Each row, then the grade of its hidden value:
[-237   18 -168   79   21 -346  110  -27  159  179   42   98  299  -41
  204  -78   73  199  154   15   48   16  226  -15 -132 -125 -178  442
  141   96  112  159   76 -105 -189   20   27  -13 -122 -182  -24  242
  -29   52  139] => T
[-277  -17   40   81  194  -86  280   39   96  210 -101  286  363  -93
    7  -11  -56  163  308  -34 -105   66  140  -12    1  -96   69   32
   30  -14   40   75  -36  -54   78 -210  224  -97  -72  163    5   19
   -7  110 -207] => D
[-219  -62   -1   82  218  -67   54  -36  152   15 -156  159  176  -20
  -23  -45 -121    4  353   47    4  108  148 -164   25  -71   -6   67
   26   75 -139  208   29 -222  140 -126  186   10 -145  204   76 -115
  -37  -34 -105] => T
[ 254   92   -3  -67  -54  272  101   73 -171  -40 -125  219 -278  178
 -212    4 -120 -114  -12 -111 -270   12 -367  254  179  120   75 -494
 -146   84  -91 -257  -83   74   10 -184   58 -200  -69   -6  136 -349
  -67   37 -485] => X
[ 227    7    4   -6  -98   12    6   35   22 -126  -18   32 -189  295
  -32  242   22  -14   32  -20  -69 -175 -233  276  158  258  -60 -262
 -119   15  -97  -81  -71 -111  -45   19   -8  -38  -52 -175   61 -175
 -113  114 -250] => H
[-294  -45 -257 -155   56  -81 -165   10   17  198   -3   28  193  -98
  210 -398  -93 -120  -69 -147   71  383  119 -135 -110 -295  -25  444
  224  192  183  -45  102 -210 -177 -107  110  -33  -55   25  300   24
  -34    3  234] => T
[-119   81   90  -29  160  225   76   78  -73  -59  -73  188  -38  -20
 -178   61 -139  -29  182  -51 -101  245   27 -243  113  -39   44 -178
   10   36 -152   71  -24   73  109 -134  183   45  -58  213   73  -57
   47  -58 -171] => N
[ 133   86   55  -54  -65   25  -96  150  -19  -58   -2   -5  -68  253
  -87  243   -9    3  -18   41  -66    5  -89   94  132  293 -128 -205
   23  -68   42   45  -49  -50 -201   60   14    0  -12 -141   17 -230
  -50  153  -32] => L
[-197 -124   -2 -175   55  206 -264   15  -41 -213   58 -121  -40   51
   87  -64  -90 -209  -64 -204   92  404   78 -328   71 -101   55  119
   77   48  -80  -52  -34 -159  132   55  157  176   15  225  283   50
   35  -41  206] => N
[  28  -23 -106  136 -187 -339  329 -152  169   43  155  131   53   45
  327  155  336  373   89  -88   62 -286   56  243 -136  -33 -221  263
  -27   68  -65   72   87    3  -93  110  -30   69 -139 -391  -81  583
  -63    6    6] => Z
[  46   93   80 -125   38  374   -2  128 -210  -93  -62  149 -186   68
 -222   11 -153 -132  -29 -139 -198  279 -164  -99  168   34   92 -367
  -28   25  -80 -146  -80  135   55 -138  143  -44   -9  169  152 -207
   40  -10 -237] => D
[-311  129 -181 -108   54 -200   -2  130   39  303  116   80  281  -90
  171  -66    1  114  -13  -40   85  238  196 -103  -89 -169 -133  468
  274   87  263   94   92  -33 -375  -60   59   34   10 -181   91  226
  -12  117  245] => N
[ 219   85  -26    0  -71   10    1   80   -1  -89  -25   58 -201  282
 -102  242  -24  -18   49   35  -92 -157 -234  248  170  256  -82 -252
  -87   45  -78  -48  -62  -59 -122  -10  -31  -58  -56 -210   31 -219
 -104  106 -270] => H
[-260  118  -25   38  155 -188  287  147   81  361  -22  285  394  -62
   15   94  -32  231  232   21  -86    2  112  102    7  -38   -4  121
  110  -18  199   74  -22    7 -191 -214  144 -118   -8  -61  -43   49
  -35  222 -172] => N
[ 103  162  129  -84  -10   72    8  197  -26   -8   35   63  -62  226
 -122  392  -15   69   43   38  -50   -4  -79   64  169  308 -110 -273
   24 -112   25   80  -54   26 -208   30   40   56   32 -136  -29 -146
  -47  185  -97] => Q
[  17  -78 -107  -73    1  155 -254  -51  -26 -332   -4 -111 -292  176
  -12  -36 -119 -259    0 -104   43  173 -107 -153  134  -25    1   16
  -51  188 -241  -78  -33 -174  139   55   28  100  -85   57  240  -79
  -33 -125  -32] => H
[  29  -68  -79  150 -218 -358  346 -183  170   28  139  126  128   55
  354   85  347  387   85 -125    8 -278   88  263 -174  -23 -218  248
  -52   26  -30   28   53   -6  -44  168  -32   12 -163 -346 -113  552
  -50   34   24] => H
[ -95   40  -19  -20 -187 -185  251   -3   15  103  226   81  209    7
  285   92  248  330  -73 -204  -23   -3  142   91 -129  -41 -161  240
   68  -61  165  -55   -9  143 -175  168    3   33  -27 -265  -84  535
   29  133  157] => Q
[ 175  107   15  -98  -28  308   54  105 -206  -16 -125  205 -208  120
 -225  -71 -150 -126  -42 -118 -278  154 -283  125  150   77   71 -447
  -76   62  -33 -224  -73  112  -16 -177   87 -188  -60   66  143 -353
  -19   25 -373] => T
[-306   66 -262 -130  -16 -107 -123  152  -73   76  225 -102  176   33
  158  -65  -74  -49 -165 -163   25  218   60  -56   41 -171   13  493
  159  143  272 -230 -116   25 -253   20  -31  -28   92 -197  140  256
   25  177  139] => N
[ -65  -49  -13   73 -222 -302  197  -79  106   26  185   18  250   46
  338   68  322  364  -30 -131    8  -70  223   78 -186   19 -248  299
   65  -84  121   68   27   42 -142  258  -10   53  -98 -274 -123  512
   25   95  276] => L
[-180   -6 -364  -72  -15 -193  -81   -1   48  102  107  -19   31   39
  221 -156  -43  -78  -57 -116   93   53  -59  111    0 -223  -15  476
   93  281  100 -173   12 -169 -192  -84  -33  -42  -21 -249  233  184
  -92   54    1] => Z
[ -38  -65  -68  144 -202 -361  293 -143  146   35  135   87  227   48
  332   28  300  370   66 -119  -26 -195  159  189 -182  -21 -216  287
  -15  -11   52   28   17    7  -67  200  -29  -19 -154 -295 -136  493
  -14   70   96] => X
[ 145   69  -11 -125  -43  274   28  145 -204   32  -98  165 -122  155
 -177  -67 -156 -146 -100 -158 -280  128 -315  228  173   98  129 -411
  -77   37   77 -332 -135   65  -47 -190   86 -242    1   44  174 -386
  -39  138 -387] => T
[ -81  -68  -38 -144   -5  202 -288   11  -77 -237   21 -117 -140   88
   19 -112  -95 -217  -93 -144   36  373   29 -293   63  -51  -22   59
   69   85  -92  -30   -8 -110   55   80   93  125  -42  141  243  -47
   34  -89  190] => L
[ 210   92   -9   28  -61  -23   83   73   16  -35  -43  116 -148  255
  -98  244   -1   42   91   43 -114 -196 -217  280  148  251  -85 -270
  -94   28  -64  -26  -53  -41 -119  -37  -15  -84  -69 -212   -4 -201
 -106  117 -310] => H
[ 217   46  -12   28  -64  -42   28   84   46  -96  -17   42 -157  330
  -78  333   -7    3   83   42  -77 -264 -256  337  206  308  -48 -263
 -129   17  -72  -74 -110 -109  -89  -11  -32  -69  -33 -232   14 -218
 -132  174 -335] => H
[ 211  -35  -49 -137 -104  164 -149  -24  -27 -167   -7   -5 -362  204
   36   75   21 -152  -92 -116   48   63 -239   94  107   94  -59 -183
  -40  110 -182  -68   60 -162  -22  -11   46  100  -54  -84  262 -100
 -107  -57  -66] => Z
[-280   35 -200  -69   25 -221  -28   38   71  257   48   71  282  -96
  213 -217   18   86    0  -53   68  245  208  -98 -146 -198 -143  469
  247  111  217   98  119 -110 -288  -39   71   -1  -64 -120  121  165
  -18   51  273] => L
[ -60  -44  -54  119 -213 -343  200 -106  127  -12  174   12  220   61
  321   61  299  352   18 -101    6 -123  213   85 -174    7 -255  334
   34  -36   73   72   16   30 -116  267  -45   38 -130 -301 -146  509
   19   66  224] => T
[-100  -79   -2   60 -221 -236  246  -60   54    2  223   19  274   46
  336   80  304  343  -66 -223  -44  -72  168  124 -136  -11 -131  262
    8  -97  146  -93  -71   95  -54  226    9    8  -43 -226 -105  560
   47  150  168] => D
[ 136   65  -19    8   36  -32  -12   33  114  -49  -57   96 -216  190
  -54  292    6    9  174  109   79 -127 -134  102  133  182 -134 -142
  -13   86 -201  193   84 -178 -105  -77   49  112  -82 -164   90 -121
 -134   -5 -161] => Z
[-263   39 -264  -94  -57 -136 -156  118  -59   16  212 -141  156   62
  165  -88  -47  -44 -174 -141   20  193   72  -57   21 -139  -31  494
  149  140  251 -203 -111    9 -245   76  -56  -29   56 -216  117  238
   31  148  182] => D
[  86  -65 -102 -122  -46  167 -263  -34  -41 -275   -3 -100 -321  194
   11  -32  -86 -256  -67 -117   49  169 -158  -76  120   14  -23  -40
  -32  167 -197  -93    0 -187   59   43   28   96  -68    9  272 -120
  -60  -96  -10] => H
[  95   97  158  -87  -25  117   -8  137  -26  -54   22   63  -77  176
  -78  313   32   64   24  -12  -32   75  -31  -21  114  251 -116 -265
   34 -118  -32  111   -6    9 -126   49   90  105    2  -50   15  -86
  -22  105   -2] => N
[ 150  181   89 -122  -72  111  -23  229  -95  -36   79   21 -118  273
 -130  382  -33   24  -60  -14  -93  -11 -165  137  206  320  -79 -294
   -1  -96   76  -61 -111   80 -244   47   -9    5   69 -198  -13 -158
  -44  223 -138] => Q
[-150   41  -36   55 -133 -251  193   20   56   33  226   21  234   39
  234  173  218  319   -2 -106    0  -49  193   24  -85   -1 -175  319
   71  -49  132   24  -43  119 -167  188  -19   58  -26 -279 -132  516
   45  136  171] => N
[-311  -45 -282 -111   72  -61 -121   14  -15  132   11   23  178  -74
  155 -380 -146 -144  -40 -164    9  327   70 -106  -49 -312   49  428
  152  226  153 -154    6 -150  -93 -120   83  -89  -43   35  269   37
  -15   17   86] => T

[  19 -190  285 -197  194  245  132 -291 -521 -141 -230 -112  107   79
 -139  117   58  -86   25  -76 -125 -149  246   65  326  -76   57 -166
  152   25  666  213 -358 -311 -312  -49  553 -276 -233    1 -425  160
   38 -207  307] => A
[  28  210  -70  -73   44  -83 -361   17   81   58   38  162  -87 -105
  145 -305  122   80  119  212   69   44  -89    4  -18  -33   21   50
  -31  119 -137  -45   51   64  274  104 -368  -86 -225  121    1 -138
  -95    3 -322] => V
[   2   45 -386 -184   87   13  433 -214 -336  -54  -22   14  226   91
  107 -120 -213 -156 -179  -40   -8 -323  -16  173  167 -188  -43   59
  163  -81  360   37 -142   42 -228  -88  237 -137  180  -87   26  372
 -387 -141  455] => R
[-104  128 -135   56   23 -130  -84  -53 -207   41 -187  -32  -94  -78
  199 -175  200  -52  188   44   55   24  -83  212 -165  -76  267  -37
   56  192    7 -116 -107   73   43   76 -282  -81 -173  141  193 -164
   76   -2 -104] => U
[ -38 -164  287   28  192   99  147 -183 -246 -199  -93 -152  186   88
 -237  113  135   21 -168  -98  -36  -15   29   56  232  -24   75 -200
  260  114  326  288 -210 -108 -237 -126  552 -148 -259   39 -377   84
  229 -101  185] => R
[-132 -190  107  176  115  -68  153  145 -182  -98  -61 -209   57   81
 -167   -8  251   53   18  -79 -219  106  -90  190  -68   77  107  -24
  140   90  163  251 -116  -20 -182  -69  235    5 -221    8  -58 -185
  219  -74   52] => P
[ -62  313 -165 -186   91  131 -385 -133   93   41 -125  222  -86 -188
  195 -189   22   37   73  188  240 -199   43  119   67 -197   50    6
  -51  195   30 -257  -40   -6  226   15 -480 -210 -111  275  109   43
  -99  -19 -319] => U
[ -37 -116 -184  159   -6 -175  200  410  -30  -68  183 -223   89   58
  -86 -333  224  219  -70   18 -250  319 -227   42 -205   39   23  117
  116   54   92  403   81  115   23  -20  185  -40 -345  -69    4 -300
  -52 -125 -138] => Y
[-155   64    8  -97   65  223 -544   74   84  111  -14  401 -109  -26
  168 -130   93  293   88  197  -79 -106  -39  157 -115   91  -94   46
  -87  183    2    5  135 -133  149   98 -442  -78  -13  157  130 -185
  -58 -138 -402] => P
[-109   85 -104    6   34  -28 -405  225  150  120  146  314  -44   13
   95 -301  119  271   52  186 -118   19 -164  103 -172  119 -130  101
  -83  101 -210   83  214   17  133  149 -394   20   -1   47  110 -244
 -163  -96 -317] => Y
[ -52  194 -182   34   11 -104 -140   12  -17   -5  -12   13   16  -92
  133 -315  173  116  -22   89  156  125 -141   59 -122 -129  178  -71
  101  232  -69   17   27  126  138   67 -171 -155 -262  146   61 -146
   -8  -39 -236] => R
[-145 -377  365  -25  190  348   89 -125 -380 -144 -208  -39   64  158
 -128  334  110  100  -32  -96 -317 -133  100  215  128  131   10  -84
  192   90  607  334 -232 -312 -283 -165  464 -112 -147   24 -187   14
  276 -204  139] => B
[ -60   99 -340 -254  134  210  122  -43  -34  -28  -15  123  106  -23
   52 -103 -196  -28 -111   76  -18 -390   71  194  188 -183 -175  172
   -4  -51  354  -64  -77  -52  -50 -146  -83 -158  139   56   89  298
 -355 -134  106] => B
[-148  108 -318 -180  115  165 -114   55   61   76   58  336   80   33
   79 -156 -156   98  -82  110  -68 -390  -10  244   50  -47 -254  164
  -86  -22   88  -74   81  -53  -78  -11 -292  -45  319   38  173  162
 -386 -150   29] => Y
[  -8  -16 -159  -30  159 -142  482 -259 -336 -106  -77 -128  215  113
  -51   30 -106 -297 -114 -107  -26 -291  -40  208  224 -107   30    4
  207  -96  209   17 -243   89 -300 -130  313    0  137  -85  -69  339
 -127  -12  555] => A
[-101  166 -130 -168   28  273 -371  -72  -23   26 -156  205 -119 -148
  290 -133   77  202   55  167  119  -68   20  125  -78 -140  115   -7
   18  284  246  -72  -13  -91  249    1 -363 -283 -241  271  178  -89
   -8 -124 -446] => U
[-139  -16   -1  125   67  -39 -248  295  167    7  123   91   15   21
  -79 -209  213  288  -30   93 -128  128 -172  104 -153  102  -61   43
    9  149 -135  203  146   27   63   39 -151    4 -161   76   24 -285
   44  -80 -310] => Y
[ -71  -86  118   21   27   85 -231   20 -187    5  -94   65 -100    9
  151  -68  223  190  122   88 -149  138  -81  100 -150   93  133  -27
   93  203  182  191  -23  -90  108   51  -70 -111 -313   93   27 -268
  157 -116 -277] => V
[   9  209 -172 -106   80  -27 -322   46  285   58  197  334   10  -37
  113 -252  -59  134  -69  240   33 -138 -168   30   56   22 -211  166
  -34   25 -238  -19  182  118  276    7 -398   22   33   70   56   31
 -239    7 -265] => B
[-124  259  -20 -100   87  125 -584 -188  124  103  -25  488  -21  -60
  203 -161   32  195  -31  188  213 -192  -77  113  -13  -18  -27 -106
   -9  251 -225 -150  133  -10  145  137 -468  -96   80  214   60  -13
  -62  -52 -301] => R
[ 172  253 -290 -217    9  -50 -234    8  236   31  344  338  102  -22
  186 -443 -145  201 -206  286   85  -13 -204 -177  109  -55 -246  161
   45   -4 -149  149  249  161  376   53 -187 -109 -100  -19  -94   95
 -465  -65 -262] => A
[  26 -364  204   40   95   68  184  230 -190 -148  160 -153  139  184
 -226  -58  157  239 -119  -11 -426  220  -83  -35   52  174 -121   55
  175  -30  394  618  -19 -131 -112  -85  587  -67 -354 -154 -327 -164
   33 -213   21] => P
[ -24   39  -60 -101   43  219 -282  288  168  -61   74    1  -50 -128
   -1 -280  177  355  -26  182  -57  186  -10  -37  -42  -84  -37   88
   -7  190  264  230   71  -85  287  -54  -96 -271 -488  178  -55 -241
  -30 -162 -559] => P
[  79  209 -167  132  173 -573  231 -199  131  -16  319  152  327  166
 -162 -224 -142 -276 -267   22  121 -249 -347   50  253   56 -201   28
  170 -192 -675  -24   89  418 -150   15   50  326  386 -192 -185  345
 -271  197  540] => R
[-272  226 -166  -64   97  177 -356 -206  -68  105 -322  293 -145 -124
  305   33   50   -8  156   87  170 -353   18  402 -119 -107  167  -35
  -37  272   20 -387  -83  -46   34   15 -637  -93  156  312  407    6
   78  -16 -195] => V
[ 125   10 -132  -16  128 -283  562  -59 -359 -179    4 -445  251   28
 -253 -275   81 -265  -80 -111    7   57   24  -17  260 -232  118  -65
  196  -93  284  181 -291  100 -276  -55  583 -162 -288 -113 -374  162
 -160  -53  477] => R
[-113  -24 -291   88  119 -258  371 -150 -159   33   76  177  188  224
   88   38 -187 -221 -129  -47 -163 -400 -275  347   17  126 -132  156
  151 -158 -186  -24    8  219 -257  -79  -45  296  530 -173  243  286
 -218   44  544] => B
[-110  337 -194 -190  103   24 -370 -257 -113  149 -231  315 -117 -134
  264 -169  -10 -145  234  148  209 -370   82  257   40 -153   78  -15
 -121  123  -63 -441 -106  -24   32  144 -622 -107  169  208  196   97
 -188    1  -43] => U
[  52   19   51   43  115 -191  215  -51 -260 -142  -69 -329  122  -25
 -184 -207  219 -117    4  -55   46  148    6   -2  140 -151  197 -140
  169   75  179  151 -232   43 -135   -5  367 -169 -400   20 -317  -30
   70  -33  158] => R
[  36 -112  155  103  107 -175  199  -40 -267 -134  -62 -281   59   41
 -123  -53  222  -88   45  -42 -111  158  -72   42   76    9  173  -65
  199   55  173  233 -204   36  -76  -52  336  -54 -379  -15 -225  -94
  191   -5  111] => U
[   9 -222  225  100  215  -67  324   -5  -91 -215   57 -246  194  129
 -336  118   90  -67 -161  -78 -199  -20  -72   65  260   72  -64   11
  228  -66  196  334 -172   13 -178 -229  527   44 -202  -66 -328  102
  180   -2  247] => B
[ -78 -112  -96  -81  123  241  -73   99  270  -52  303  387  186  168
   -2   27 -196  338 -380  134 -215 -238 -218   90   93  166 -419  211
  118  -27   55  336  255   -3   87 -190   42   62  190  -46   30  158
 -208 -141 -120] => P
[ 184 -234  106  -61  124 -129  329   53 -220 -132  234 -134  197  196
 -213 -130   -7  -25 -111   23 -350   69  -88 -106  255  125 -206  121
  169 -220  265  486  -72  -12 -103  -70  586   12 -209 -264 -425   86
 -201 -110  302] => B
[-113  195   48 -186  119  336 -587 -214  187   31  -81  461  -74 -103
  224   28  -29  223  -55  217  176 -264   -4  120   80  -35  -69  -24
   11  258   22 -123   69  -96  272  -36 -448 -161  -25  293   88   59
   36  -51 -446] => U
[-381 -134  153  113  157  272 -186   52 -199  -22 -348    2  -57    1
  -70  176  277  149  116  -97 -105 -142   95  428 -151   10  179 -144
   22  294  294  -20 -171 -236 -290  -39 -101 -116  -45  249  159 -206
  350 -155 -111] => Y
[ 219 -181  -40  128   36 -478  486  -30 -228  -91  385  -71  293  307
  -65 -214  -41  -73 -237   -7 -296  165 -395 -119   91  223 -137  100
  322 -225 -151  537   78  276  -86    7  579  214  -45 -395 -297   86
 -228   -4  463] => A
[ 152 -173   54 -187   63   85  -94  -69  -34   13  357  440  140  255
  124  -72 -207  219 -212  200 -348 -114 -219 -105  160  291 -414  203
  134 -163   82  462  217  -38  135    1  195   82   96 -245 -204  134
 -356 -155   44] => V
[-120  162  -75 -102   90  192 -460   17  229   53   15  353  -68  -80
  158 -108   21  224  -15  207   53 -163  -76  138  -21    4 -104   81
  -40  175  -62  -67  124  -23  245  -16 -466  -76  -20  208  151  -50
  -46  -51 -416] => B
